Below is a small trained network, with its code and all its weights. Each question gives an input and a target symbol and asks what happens when units are switched off, that is, made to give their printed mean instead of their output.

import numpy as np


def w(rows, s, z=0):
    codes = np.array(rows[::2]) - 128.0
    scale = np.full(codes.shape[1], s)
    scale[-1] = z or s
    return codes * scale


def norm(h):
    return h / np.sqrt((h * h).mean(-1, keepdims=True) + 1e-5)


def f(y):
    return y / 2 * (1 + np.tanh(0.7978845608 * (y + 0.044715 * y**3)))


def softmax(a):
    e = np.exp(a - a.max(-1, keepdims=True))
    return e / e.sum(-1, keepdims=True)


def log_softmax(a):
    a = a - a.max(-1, keepdims=True)
    return a - np.log(np.exp(a).sum(-1, keepdims=True))


def net(x, mask):
    ids = ['ΞΠΦαβγδζηθλσψω'.index(c) for c in x.split()]
    T = len(ids)
    res = E[ids] + P[:T]
    u = 0
    for l in range(2):
        r = norm(res)
        for j in range(3):
            rows = slice(3 * j, 3 * j + 3)
            q, k, v = (r @ M[l][rows].T for M in (Q, K, V))
            z = softmax(np.where(np.tri(T) > 0, q @ k.T / 3**0.5, -1e9)) @ v
            o = O[l][rows]
            res = res + np.where(mask[u + j], z, o[:, -1]) @ o[:, :-1]
        u += 3
        y = f(norm(res) @ A[l][:, :-1].T + A[l][:, -1])
        res = res + np.where(mask[u : u + 4], y, B[l][:, -1]) @ B[l][:, :-1]
        u += 4
    return log_softmax(norm(res)[-1] @ U[:, :-1].T + U[:, -1])


Q, K, V, O, A, B = {}, {}, {}, {}, {}, {}
E = w([
[137,98,104,135,202,120],'Ξ',
[132,102,106,136,207,127],'Π',
[146,93,114,123,209,115],'Φ',
[145,94,115,125,209,119],'α',
[133,113,92,115,208,128],'β',
[136,102,121,128,196,99],'γ',
[122,139,190,63,184,102],'δ',
[101,156,107,62,132,46],'ζ',
[92,138,143,165,128,78],'η',
[246,143,157,146,73,79],'θ',
[133,135,36,51,121,118],'λ',
[133,127,66,87,138,249],'σ',
[120,139,47,174,38,126],'ψ',
[65,154,67,160,70,170],'ω',
],0.0014)
P = w([
[92,25,99,97,134,145],'0',
[94,56,97,103,136,140],'1',
[95,83,96,107,136,133],'2',
[110,105,91,119,148,128],'3',
[119,124,89,126,154,122],'4',
[130,142,89,134,158,120],'5',
[136,162,89,137,156,115],'6',
[146,180,92,148,152,110],'7',
[156,205,99,155,152,106],'8',
[158,230,104,165,144,98],'9',
[173,250,111,170,145,100],'10',
],0.0012)
Q[0] = w([
[166,119,145,91,217,75],'L0H1',
[162,171,18,168,144,165],'L0H1',
[103,49,254,110,127,145],'L0H1',
[134,116,128,121,149,114],'L0H2',
[132,113,114,120,143,105],'L0H2',
[139,95,142,121,140,97],'L0H2',
[130,223,104,87,189,36],'L0H3',
[115,72,136,118,73,187],'L0H3',
[141,170,122,124,167,73],'L0H3',
],0.0056)
K[0] = w([
[59,206,165,159,148,64],'L0H1',
[241,136,168,156,101,104],'L0H1',
[1,67,116,70,180,135],'L0H1',
[141,119,151,129,133,131],'L0H2',
[145,136,165,122,143,132],'L0H2',
[138,105,160,92,146,133],'L0H2',
[238,87,140,119,90,128],'L0H3',
[58,128,130,119,156,134],'L0H3',
[200,120,120,135,106,120],'L0H3',
],0.0059)
V[0] = w([
[72,209,129,134,86,96],'L0H1',
[210,102,138,95,28,113],'L0H1',
[173,122,240,126,74,6],'L0H1',
[148,181,127,123,172,129],'L0H2',
[159,76,113,122,95,25],'L0H2',
[2,141,139,161,135,133],'L0H2',
[39,160,65,143,180,204],'L0H3',
[106,167,167,161,183,75],'L0H3',
[50,79,77,59,185,218],'L0H3',
],0.0014)
O[0] = w([
[71,139,124,53,144,104,84],'L0H1',
[135,79,254,139,214,73,80],'L0H1',
[65,142,204,175,176,124,52],'L0H1',
[134,184,129,104,72,150,125],'L0H2',
[124,118,95,195,192,140,155],'L0H2',
[152,56,147,128,104,163,140],'L0H2',
[36,141,136,158,221,115,179],'L0H3',
[117,167,55,111,129,140,104],'L0H3',
[97,65,135,213,185,72,254],'L0H3',
],0.0014)
A[0] = w([
[85,134,188,119,144,89,249],'L0N1',
[116,150,113,145,138,88,196],'L0N2',
[150,144,142,120,74,119,244],'L0N3',
[150,153,252,64,122,125,157],'L0N4',
],0.0031,0.0016)
B[0] = w([
[173,88,27,193,225,176,190],'L0N1',
[163,95,170,199,191,204,246],'L0N2',
[130,53,150,130,237,132,143],'L0N3',
[114,88,5,119,90,208,71],'L0N4',
],0.0016,0.0012)
Q[1] = w([
[169,141,86,140,169,116],'L1H1',
[176,116,11,140,166,85],'L1H1',
[135,183,74,155,149,163],'L1H1',
[173,174,74,141,182,139],'L1H2',
[99,96,205,96,81,141],'L1H2',
[132,108,65,94,147,162],'L1H2',
[171,202,65,161,209,125],'L1H3',
[62,140,94,102,122,91],'L1H3',
[138,148,185,56,63,98],'L1H3',
],0.011)
K[1] = w([
[131,187,148,140,144,141],'L1H1',
[125,219,136,133,131,165],'L1H1',
[154,193,170,140,115,115],'L1H1',
[161,188,133,141,125,109],'L1H2',
[95,71,134,128,133,136],'L1H2',
[140,146,101,152,90,112],'L1H2',
[163,193,136,148,117,130],'L1H3',
[163,76,125,135,55,194],'L1H3',
[126,12,171,142,160,133],'L1H3',
],0.011)
V[1] = w([
[224,59,189,182,146,5],'L1H1',
[65,110,82,199,46,66],'L1H1',
[77,164,135,198,111,167],'L1H1',
[172,136,78,61,142,169],'L1H2',
[128,137,127,162,83,58],'L1H2',
[122,95,172,119,157,102],'L1H2',
[122,129,185,246,181,134],'L1H3',
[141,156,132,170,58,55],'L1H3',
[27,162,140,60,145,38],'L1H3',
],0.0031)
O[1] = w([
[136,203,53,98,97,194,172],'L1H1',
[175,156,185,78,252,176,91],'L1H1',
[148,68,153,5,167,105,96],'L1H1',
[136,187,202,124,147,217,181],'L1H2',
[145,40,67,184,132,141,82],'L1H2',
[162,156,122,99,73,85,148],'L1H2',
[127,84,169,54,26,118,208],'L1H3',
[89,80,54,118,162,165,3],'L1H3',
[77,220,60,38,161,42,73],'L1H3',
],0.0031,0.0015)
A[1] = w([
[47,56,207,60,252,101,7],'L1N1',
[120,138,182,166,139,148,5],'L1N2',
[99,113,100,66,137,74,213],'L1N3',
[70,45,98,188,208,104,128],'L1N4',
],0.0043,0.0033)
B[1] = w([
[20,194,184,85,117,143,229],'L1N1',
[223,147,108,254,82,80,14],'L1N2',
[119,50,140,219,87,118,255],'L1N3',
[152,135,108,154,71,224,228],'L1N4',
],0.0038,0.00082)
U = w([
[96,114,54,162,113,56,196],'Ξ',
[146,139,126,87,97,144,71],'Π',
[141,144,106,137,84,154,39],'Φ',
[141,136,118,98,99,142,54],'α',
[121,174,174,107,56,50,125],'β',
[48,141,193,103,131,188,253],'γ',
[180,155,197,225,143,142,146],'δ',
[117,194,51,161,217,140,129],'ζ',
[130,123,96,48,97,113,97],'η',
[127,68,61,162,124,250,122],'θ',
[149,199,128,72,170,113,114],'λ',
[126,19,147,160,94,79,144],'σ',
[153,88,113,85,149,155,67],'ψ',
[154,74,160,73,158,130,92],'ω',
],0.012,0.004)

Each question gives the input, a string of symbols that net reads in full, and the target symbol t.
The units are the heads (3 rows each of Q, K, V and O) and the neurons (one row each of A and B). Each row of codes is followed by its name. A weight is (code - 128) times the scale printed after its matrix; where a second scale follows, it is the last column's (O, A, B and U).
mask holds one flag per unit, layer by layer, with each layer's heads first. A switched-off unit (its flag False) gives its mean, the last column of its rows in O or B, instead of its output. The means were averaged over made-up inputs and are rounded, as every weight is.
A unit's drop is (log p(t) with every unit on - log p(t) with that unit switched off) / (log p(t) with every unit on - log p(t) with every unit switched off).
The circuit of an input: a set's keep is (log p(t) with only the set's units on - log p(t) with every unit switched off) / (log p(t) with every unit on - log p(t) with every unit switched off). Starting from the 12 units with the biggest drops (on a tie, the unit counted first), units are removed one at a time, each time the one whose removal leaves the highest keep (on an exact tie, the one counted first), for as long as the keep stays at least 0.8.
circuit, biggest first: the units of the circuit, biggest drop first
most important unit: the unit with the biggest drop
top k neurons: the k neurons with the biggest drops, biggest first
k most important neurons of layer l: the k neurons of layer l with the biggest drops, biggest first
which heads matter: for each layer, one digit per head in row order, 1 if its drop is at least 0.15 and else 0, layers parted by /
input δ ζ θ δ, target θ: top 3 neurons	[L0N4; L0N1; L1N1]
input δ ω δ λ σ δ, target δ: which heads matter	000 / 101
input ζ γ Φ, target Ξ: which heads matter	000 / 111
input γ α δ ζ η γ ψ ψ, target θ: most important unit	L1H2
input γ λ δ δ ω σ λ ψ ω ω η, target γ: which heads matter	000 / 100
input β η γ γ, target σ: which heads matter	001 / 011
input δ σ σ Ξ η λ γ, target ζ: which heads matter	000 / 001
input α θ ζ σ, target ζ: circuit, biggest first	[L0H3; L1H3]
input β η ζ δ β Π η ω σ δ, target γ: top 2 neurons	[L1N1; L0N1]
input β α Π Ξ ψ β ψ ζ, target θ: which heads matter	000 / 000
input α σ δ, target δ: circuit, biggest first	[L1H3; L1N2]
input Π β δ δ η α β, target σ: which heads matter	001 / 001
input α Φ ω σ σ, target γ: circuit, biggest first	[L1H1; L1N1]
input ζ σ σ Φ Ξ, target δ: which heads matter	000 / 001
input Ξ γ δ σ Π, target δ: circuit, biggest first	[L1H3]
input θ σ Ξ, target σ: 2 most important neurons of layer 1	[L1N4; L1N1]
input α Φ ω Π σ α σ γ α δ, target β: which heads matter	001 / 101
input ζ Π γ α γ γ δ θ β, target θ: which heads matter	000 / 111
input σ Π α λ σ ζ, target δ: which heads matter	100 / 001
input Ξ β Φ Φ β θ Ξ, target θ: most important unit	L1H3
input α β Ξ Φ ζ, target Ξ: which heads matter	001 / 101
input β α ζ Π δ, target Ξ: which heads matter	000 / 101
input Φ δ α λ, target ζ: which heads matter	000 / 001
input β γ σ γ σ ψ γ, target θ: which heads matter	000 / 000
input Ξ α δ α ω Φ, target γ: circuit, biggest first	[L1H1; L1N1]
input β Φ λ δ ω, target γ: circuit, biggest first	[L1H1; L1N1; L0N4]
input Φ σ ψ θ σ β ζ Ξ, target ζ: most important unit	L0H3
input σ γ ζ λ δ ω γ, target γ: circuit, biggest first	[L1H1; L1N1]
input Ξ ζ θ δ, target θ: top 2 neurons	[L0N4; L0N1]
